In the rows, 128 means zero.
Here are made-up things, facts about them, and rows of numbers that follow some of those facts. Name the thing behind each unnamed row.

Some facts about the things:
badubros ε pofasim; badubros ε reston; betu ε moskal; bofem ε vegor; bofem ε gonom; bofem ε flagrugum
branogrun ε fonus; breskir ε sikle; breskir ε fulik; brotrus ε tafla; dabel ε fluripluk; destum ε skavasas
deten ε trestim; dogrur ε kefam; dogrur ε zogu; dretro ε fluripluk; dretro ε peflen; dribriplo ε brabil
dribriplo ε flagrugum; droze ε fofa; droze ε lifos; duflor ε siber; durul ε bagor; dutin ε trestim
dutin ε stuklaklol; faskazok ε nezazak; faskazok ε flagrugum; fibros ε fonus; flagrugum ε fulik; flidrus ε destum
flonar ε lifos; fluripluk ε flagrugum; fluzan ε dunemon; fluzan ε fulik; fluzan ε detroskom; fofa ε dunemon
fonus ε fulik; foti ε pidran; foti ε fulik; foti ε flagrugum; gonom ε lifos; gratral ε plustodrum
gredos ε zaban; gredos ε likemek; gredos ε flagrugum; greklal ε plidefla; griken ε klogil; griken ε flagrugum
grota ε nezazak; grota ε dogrur; grugre ε detroskom; guki ε zogu; kledrigror ε flidrus; klogil ε miskerus
klustu ε klogil; ledafir ε sigrugil; mafidres ε grota; mafidres ε niluk; miskerus ε flagrugum; miskerus ε lifos
moskal ε fulik; muskom ε voplavu; naskim ε vator; nikle ε tafliklan; nikle ε faskazok; nikle ε kostal
niluk ε siber; niluk ε plogi; nokas ε burin; nokenor ε voplavu; nolum ε dunemon; nolum ε flagul
nuklo ε rokagrem; peflen ε burin; pelis ε tafla; pidran ε dribriplo; pidran ε trestim; pidran ε flagul
pidran ε fonus; pladu ε skiflen; pladu ε foti; pladu ε klogil; plibeni ε pofasim; plibeni ε saveklur
plidefla ε flagrugum; plodroku ε poflu; plodroku ε betu; plogi ε kefam; plogi ε voplavu; pofasim ε kefam
pofasim ε vatrur; pofasim ε gonom; poflu ε flagul; poflu ε lifos; pugom ε badubros; pugom ε peflen
reston ε fulik; rifiso ε sigrugil; rifiso ε stodruk; rubru ε stuklaklol; ruflor ε gramir; ruflor ε fulik
rukor ε baru; rukor ε betu; saveklur ε dunemon; saveklur ε fulik; siber ε fulik; sikle ε vator
skiflen ε voplavu; skiflen ε nezazak; skuflus ε kostal; skuflus ε kefam; stemil ε stodruk; stemil ε plufa
stodruk ε moskal; stuklaklol ε moskal; stuklaklol ε fonus; tafliklan ε fonus; tegrun ε miskerus; tegrun ε klogil
tevos ε trogren; tifun ε pladu; tifun ε pidran; tifun ε fulik; trogren ε vegor; trogren ε rokagrem
trumo ε trestim; tuske ε brabil; vator ε zoker; vatrur ε lifos; vegor ε vatrur; vegor ε fulik
vegor ε fonus; voplavu ε fulik; voplavu ε flagrugum; zaban ε trestim; zivabun ε moskal; zivabun ε vatrur
badubros Σ e; bagor Σ c; baru Σ a; batir Σ a; betu Σ b; bofem Σ e
brabil Σ e; branogrun Σ c; breskir Σ c; brotrus Σ c; brubral Σ b; bruskistol Σ e
burin Σ b; dabel Σ b; depus Σ c; destum Σ b; deten Σ b; detroskom Σ a
dogrur Σ a; dretro Σ a; dribriplo Σ a; dronito Σ b; droze Σ e; duflor Σ a
dunemon Σ a; durul Σ a; dutin Σ e; faskazok Σ a; fezil Σ e; fibros Σ b
flagrugum Σ c; flagul Σ c; flidrus Σ b; flonar Σ a; fluripluk Σ a; fluzan Σ a
fofa Σ a; fonus Σ e; foti Σ a; fulik Σ a; gizaka Σ c; gonom Σ e
gramir Σ a; gratral Σ b; gredos Σ a; greklal Σ b; griken Σ a; grofloves Σ a
grota Σ b; grugre Σ d; guki Σ c; kefam Σ a; kledrigror Σ a; klogil Σ a
klunun Σ c; klustu Σ c; kluvik Σ d; kostal Σ e; ledafir Σ a; librus Σ b
lifos Σ c; likemek Σ a; mafidres Σ b; miskerus Σ b; moskal Σ b; muklal Σ e
muskom Σ a; naskim Σ a; nezazak Σ c; nidrol Σ b; nifubik Σ a; nikle Σ c
niluk Σ c; nokas Σ c; nokenor Σ c; nolum Σ b; nuklo Σ a; peflen Σ d
pelis Σ a; pidran Σ b; pladu Σ b; plasevar Σ a; pledi Σ b; plezeste Σ a
plibeni Σ a; plidefla Σ d; plodroku Σ a; plogi Σ a; plufa Σ e; plustodrum Σ c
pofasim Σ a; poflu Σ b; pugom Σ c; refa Σ d; regon Σ e; reston Σ b
rifiso Σ c; rivek Σ e; roflusko Σ a; rokagrem Σ a; rubru Σ a; ruflor Σ c
rugren Σ b; rukor Σ a; saveklur Σ a; siber Σ d; sigrugil Σ a; sikle Σ c
skavasas Σ c; skiflen Σ a; skodu Σ b; skuflus Σ e; stemil Σ e; stezum Σ a
stodruk Σ a; stuklaklol Σ a; tafla Σ c; tafliklan Σ b; tegrun Σ d; tevos Σ c
tifun Σ c; tiskim Σ a; tistirul Σ e; traron Σ a; trestim Σ b; trogren Σ c
trokos Σ a; trumo Σ b; tudar Σ b; tuske Σ a; vapem Σ a; vator Σ b
vatrur Σ b; vegor Σ a; voplavu Σ a; zaban Σ d; zetra Σ e; zivabun Σ e
zogu Σ a; zoker Σ d; zoplu Σ a; badubros ζ burin; bagor ζ rukor; baru ζ depus
batir ζ roflusko; branogrun ζ nidrol; brubral ζ klunun; bruskistol ζ refa; burin ζ fezil; destum ζ greklal
deten ζ gizaka; dogrur ζ trumo; dribriplo ζ klustu; dronito ζ sikle; droze ζ gredos; dunemon ζ badubros
durul ζ stuklaklol; faskazok ζ fluzan; fezil ζ batir; fibros ζ dronito; fluzan ζ rokagrem; gizaka ζ fluripluk
gonom ζ zaban; gramir ζ muklal; gratral ζ stezum; gredos ζ pelis; greklal ζ plezeste; grofloves ζ nokenor
grugre ζ nuklo; guki ζ lifos; kledrigror ζ nifubik; klunun ζ vator; klustu ζ gramir; ledafir ζ ruflor
librus ζ destum; lifos ζ baru; likemek ζ plufa; mafidres ζ fulik; miskerus ζ rubru; moskal ζ grugre
muklal ζ skavasas; naskim ζ bagor; nidrol ζ detroskom; nifubik ζ tistirul; nokenor ζ tafla; nolum ζ vegor
nuklo ζ pugom; peflen ζ stodruk; pelis ζ branogrun; plasevar ζ trestim; pledi ζ sigrugil; plezeste ζ plidefla
plidefla ζ brubral; plodroku ζ librus; plogi ζ pledi; plustodrum ζ fibros; pofasim ζ zoker; reston ζ bruskistol
rivek ζ dogrur; roflusko ζ faskazok; rubru ζ tevos; ruflor ζ dutin; rugren ζ peflen; sigrugil ζ naskim
sikle ζ flidrus; skodu ζ nolum; stemil ζ griken; stezum ζ grofloves; stodruk ζ tudar; stuklaklol ζ likemek
tafla ζ durul; tifun ζ plustodrum; tiskim ζ plogi; tistirul ζ plasevar; traron ζ bofem; trogren ζ zoplu
trokos ζ vapem; tudar ζ breskir; vapem ζ dabel; vator ζ gratral; zaban ζ rugren; zetra ζ skodu
zivabun ζ gonom; zogu ζ regon; zoker ζ kostal; zoplu ζ ledafir

Named rows:
[117 126 128 129 101 156 111 114 159  94 142 119 141 131  98 128 145 128
 133 109 132 120 134 146 124  99 125 121  78 148 119 145 107 143 135 124
 134 129 134 141 121 144 159 150 146] -> badubros
[136 140 147 168 125 159 135 136 128 123 123 148 132 118 121 135 118 132
 136 115 124 135 122 131 137 147 108 128 148 133 118 127 130 132 144 129
 124 133 130 121 134 130 141 135 123] -> duflor
[134 114 110  59 140  84 129 127  93 138 124 106 121 139 147 131 119 131
 121 138 134 120 130 112 132 107 152 143 146 109 132 132 142 110 123 135
 136 128 120 129 133 117 100  66 146] -> burin
[119 139 135  98 131 142 147 127 140 127 122 142 127 117 122 122 125 137
 125 123 123 136 139 125 136 162 130 121 144 134 108 125 121 123 130 137
 119 120 145 126 140 123 144 119 136] -> detroskom
[138 116 130 150 149 125 130 135 108 147 120 106 121 149 153 137 132 122
 138 129 125 134 125 115 124 116 135 148 148 113 146 125 142 120 119 130
 130 130 105 116 131 126  76  86 117] -> trumo
[146 119 126 157 131 120 114 131  84 138 122 124 139 137 133 138 103 129
 138 137 134 121 109 122 136 124 141 155 166 103 123 134 148 123 125 120
 145 143  90 126 121 129 101 117 123] -> mafidres
[122 120 118 141 122 132 116 125 139 134 134 111 137 144 135 118 152 130
 142 129 125 127 128 143 119 114 130 129 100 134 131 133 117 135 112 128
 133 126 113 135 115 145 124 135 129] -> tevos
[127 142 141 121 115 150 137 119 133 134 125 156 131 118 104 141 113 132
 119 126 127 143 123 132 131 151 152 133 140 113 111 135 128 121 144 122
 122 131 131 127 132 134 162 150 149] -> pofasim
[127 122 131 167 116 148  99 131 126 118 134 111 141 145 132 141 134 124
 142 124 127 123 118 143 129  99 117 130 107 134 132 144 121 143 121 122
 140 138  97 134 111 139 131 155 116] -> nikle
[147 139 132 171 131 125 144 147 124 130 130 147 123 117 129 108 119 132
 124 125 127 127 123 132 125 141 103 125 129 140 132 121 133 129 146 137
 121 127 145 127 132 131 147 134 121] -> naskim
[127 145 158 149 130 147 136 134 135 127 129 139 118 121 121 162 123 122
 121 113 125 141 126 121 135 124 124 125 127 127 139 135 133 129 151 126
 119 134 136 115 137 119 139 139 120] -> dribriplo
[132 141 145 122 120 169 145 116 144 151 126 149 122 121 114 137 123 130
 113 126 126 155 129 128 119 143 149 131 133 116 127 131 128 120 146 122
 114 120 137 120 136 140 154 149 154] -> flonar
[114 126 111 128 114 119 113 123 156 109 144 117 128 124 123 110 150 120
 121 125 134 110 134 146 113 104 111 108  67 155 139 127 111 143 127 131
 130 119 150 142 112 134 160 151 125] -> tistirul
[118 121 125 140 116 132 100 129 131 119 132 113 144 140 128 132 136 129
 147 127 126 114 123 140 136 113 118 129 114 133 125 142 119 140 110 123
 140 136 105 137 111 134 132 146 117] -> niluk
[141 115 108 109 142  82 131 130  94 144 121 117 123 140 149 119 117 128
 126 143 131 124 122 120 121 120 147 148 148 110 133 124 144 112 119 131
 135 120 114 128 124 126 102  85 126] -> rugren
[145 140 126 164 129 127 143 142 122 139 133 150 117 113 139 113 115 128
 114 133 128 132 121 128 118 132 110 120 123 138 142 121 136 128 146 136
 119 122 145 126 132 129 150 132 138] -> pelis
[129 116 117 117 141  98 131 123 115 141 114 123 133 144 125 124 134 138
 148 133 122 122 132 122 136 139 156 152 177 109 107 120 133 112 117 126
 139 122 112 124 130 129  79  92 117] -> betu
[144 137 139 188 130 165 146 138 137 130 124 150 126 122 125 111 124 134
 136 119 124 139 124 135 123 150 109 132 140 133 122 119 131 131 143 134
 117 120 136 123 133 141 140 133 128] -> rukor
[139 141 146 158 118 173 142 127 136 136 126 150 130 120 114 139 118 132
 130 123 123 143 123 134 127 151 133 134 145 119 115 131 131 127 146 122
 121 132 129 122 134 141 156 149 138] -> plibeni
[136 132 135 131 142 138 145 129 108 111 109 139 129 116 115 132 102 129
 137 119 137 125 125 111 138 166 138 150 201 108  95 120 142 118 144 127
 129 131 131 115 143 113  96  93 122] -> siber
[ 98 128 120  84 110 141  99 117 150  94 138 111 141 123 121 129 133 127
 133 124 133 108 136 141 132 123 114 106  83 150 112 141 101 147 112 131
 137 127 135 147 114 124 168 141 133] -> kostal

Rows to name:
No name comes twice in this set of rows, the named rows included.
[115 132 130 176 106 143 118 114 170 113 141 127 135 133  81 121 157 125
 139 112 126 121 132 153 115 111 124 126  88 146 123 137 110 143 132 117
 130 127 140 133 112 147 152 183 118]	zivabun
[112 142 130 104 136 134 139 128 142 142 124 144 123 112 134 123 122 134
 123 132 125 128 137 130 126 175 131 121 143 128 110 119 123 125 121 136
 117 114 144 129 130 117 154 122 126]	rokagrem
[131 146 149 197 130 168 142 132 142 144 123 150 125 120 111 136 125 131
 136 118 120 144 123 139 120 162 122 135 142 123 119 122 130 131 138 123
 119 123 127 117 124 134 143 154 117]	fluzan
[142 129 141 100 141 179 131 124 110 123 113 134 128 112 130 149 106 126
 123 126 139 143 119  94 139 137 131 138 185 106 120 116 131 119 143 116
 118 141 128 110 149 111  85 105 117]	plidefla
[112 141 134  56 121 133 124 124 123 121 125 145 134 109 125 142 103 137
 122 131 131 125 128 124 147 166 138 117 144 122  98 140 126 123 131 130
 127 137 139 134 134 114 169 123 151]	kefam
[115 138 135  61 122 106 153 122 146 121 124 147 124 121  92 131 132 142
 121 115 119 133 144 121 142 142 144 125 138 129 103 135 128 112 144 133
 120 129 161 127 148 124 144 110 147]	dunemon
[119 123 121 132 119 106 115 120 142 126 134 116 136 144 114 125 153 130
 141 125 122 123 131 142 123 105 133 132 108 135 131 135 122 131 117 121
 136 129 122 134 114 138 127 153 123]	trogren
[114 128 136 189 120 170 115 126 168 104 136 107 128 136 116 121 160 118
 140 106 125 122 134 145 115  98  96 114  76 157 137 129 107 152 126 130
 128 119 134 131 118 139 135 157 110]	dutin
[147 131 145 141 139 169 149 119 109 140 116 136 119 123 126 147 102 115
 115 125 140 151 118 108 116 141 154 153 173  95 120 125 147 117 153 120
 120 128 123 110 143 129 108 105 141]	tegrun
[ 82 121 121  12 119 108 113 101 155 140 132 107 130 142 114 132 157 135
 129 133 121 129 148 135 128 121 176 127 106 124 113 141 107 120  97 121
 130 122 131 139 120 127 142 130 150]	lifos
[ 90 130 130 107 117 133 109 116 170  90 131 111 138 129  95 133 160 129
 147 109 123 106 148 142 137 122 120 111  95 153 109 135 100 145 115 129
 133 129 144 138 119 123 143 149 113]	fonus
[114 145 155 120 128 154 128 133 131 115 124 141 132 119 127 155 114 130
 133 112 127 129 131 121 148 150 120 124 147 129 113 138 126 130 136 130
 125 134 128 123 135 116 140 133 124]	voplavu
[ 89 132 128  86 118 132 106 115 163  96 139 105 126 125 119 137 152 117
 124 116 130 115 143 134 128 101 122 104  69 153 133 137 101 143 119 131
 128 127 145 137 122 117 148 143 121]	brabil
[119 147 155 158 130 175 122 138 128 128 125 141 127 117 132 154 105 124
 128 120 129 133 120 125 139 150 114 126 135 123 125 136 128 134 133 126
 122 140 123 120 125 116 154 137 121]	faskazok
[139 120 124 153 146 103 131 129 107 144 120 112 120 146 134 141 129 122
 134 129 126 133 125 114 132 100 137 149 155 111 150 125 148 116 132 125
 134 127 107 116 132 121  77 102 108]	deten

Now the same things, written a new way:
Known rows:
[121 131 139  78 124 109 134 120 111 126 137 126 137 111 143] -> baru
[112 126 116 163 126 115  92 129 139 128  57 125 124 147 114] -> gratral
[123 129 128 126 120 120 136 131 116 129 193 139 139 153 129] -> kledrigror
[140 123 120 170 131 133 131 112 136 133  87 140 112 141 125] -> tafliklan
[139 126 111 171 132 144 122 130 138 134 101 121 115 122 115] -> nikle
[118 131 115 120 112 112  92 105 141 132 186 136 140 132 114] -> durul
[127 129 107 126 126 127 154 104 140 143 169 141 131 136 145] -> plibeni
[127 122 129 175 125 126 108 152 132 120  76 124 122 127 127] -> guki
[132 129 113 106 138 121 151 127 132 136 119 123 128  74 135] -> refa
[103 121 133 158 126 167 100 142 146 123  97 117 129 151 128] -> miskerus
[138 121 150 160 128 130 105 146 157 124 102 124 123 137 109] -> tifun
[130 124 141 132 131 125 116 146 114 110  56 114 121  94 130] -> bagor
[129 126 136 102 128 116 130 147 121 134 128 115 135  84 120] -> zoker
[115 126 138 130 137 109 120 145 120 130  15 107 124 117 115] -> klunun
[132 128 126 128 109 104 106  99 140 139 182 150 137 134 107] -> stuklaklol
[140 126 147  57 147 116 146  91 171 134 147 139 131 122 142] -> fulik
[138 126 132 111 127 132 155  95 165 150 182 149 133 144 124] -> vegor
[124 133 118  86 134 123 149 103 115 140 155 132 129 102 150] -> rokagrem
[137 128 120 125 141 142 121 130 121 129  89 110 114  94 117] -> nezazak
[125 129 168 124 134 131  86 151 104 137 108 120 117 101 129] -> burin
[128 135 112 146 129 145 145 116 158 127 130 127 129 144 146] -> bofem

Which thing is each row?
No name comes twice in this set of rows, the named rows included.
[135 129 108 106 141 126 150 132 125 132 131 129 129  81 123]	kluvik
[120 131 143 141 112 147 139 130 138 126 111 131 136 140 121]	droze
[138 120 138 113 126 130 120 132 102  84  74 112 121 109 130]	rugren
[110 131 144  74 134 104 171 136  93 143 120 121 140 154 128]	plezeste
[109 134 119  78 126  97 109 102 124 130 124 126 140 117 128]	stezum
[110 129 108 109 124 155 160 107 132 140 160 152 139 138 133]	flonar
[132 135 157 154 118 132 121 141 135 139 150 136 128 138 130]	badubros
[121 123 134 162 129 128 133 153 104 131  80 123 122 172 117]	destum
[125 127 108 176 123 122  62 133 159 121 100 118 125 122  96]	nokenor
[120 128 132 116 117 123 129 130 137 129 212 123 140 153 140]	gredos
[125 124 125 149 121 113 138 150 142 131 137 132 135 111 134]	grugre
[119 131  96 126 135 134 141 116 158 134 211 120 134 156 170]	fluripluk
[123 130 114 130 134 121  63 136 122 105  65 123 127  88  98]	tafla
[115 125 119 168 124 111 102 135 125 135  55 121 122 158 115]	vator
[117 131  93 126 128 140 152 117 129 138 201 135 136 142 140]	klogil

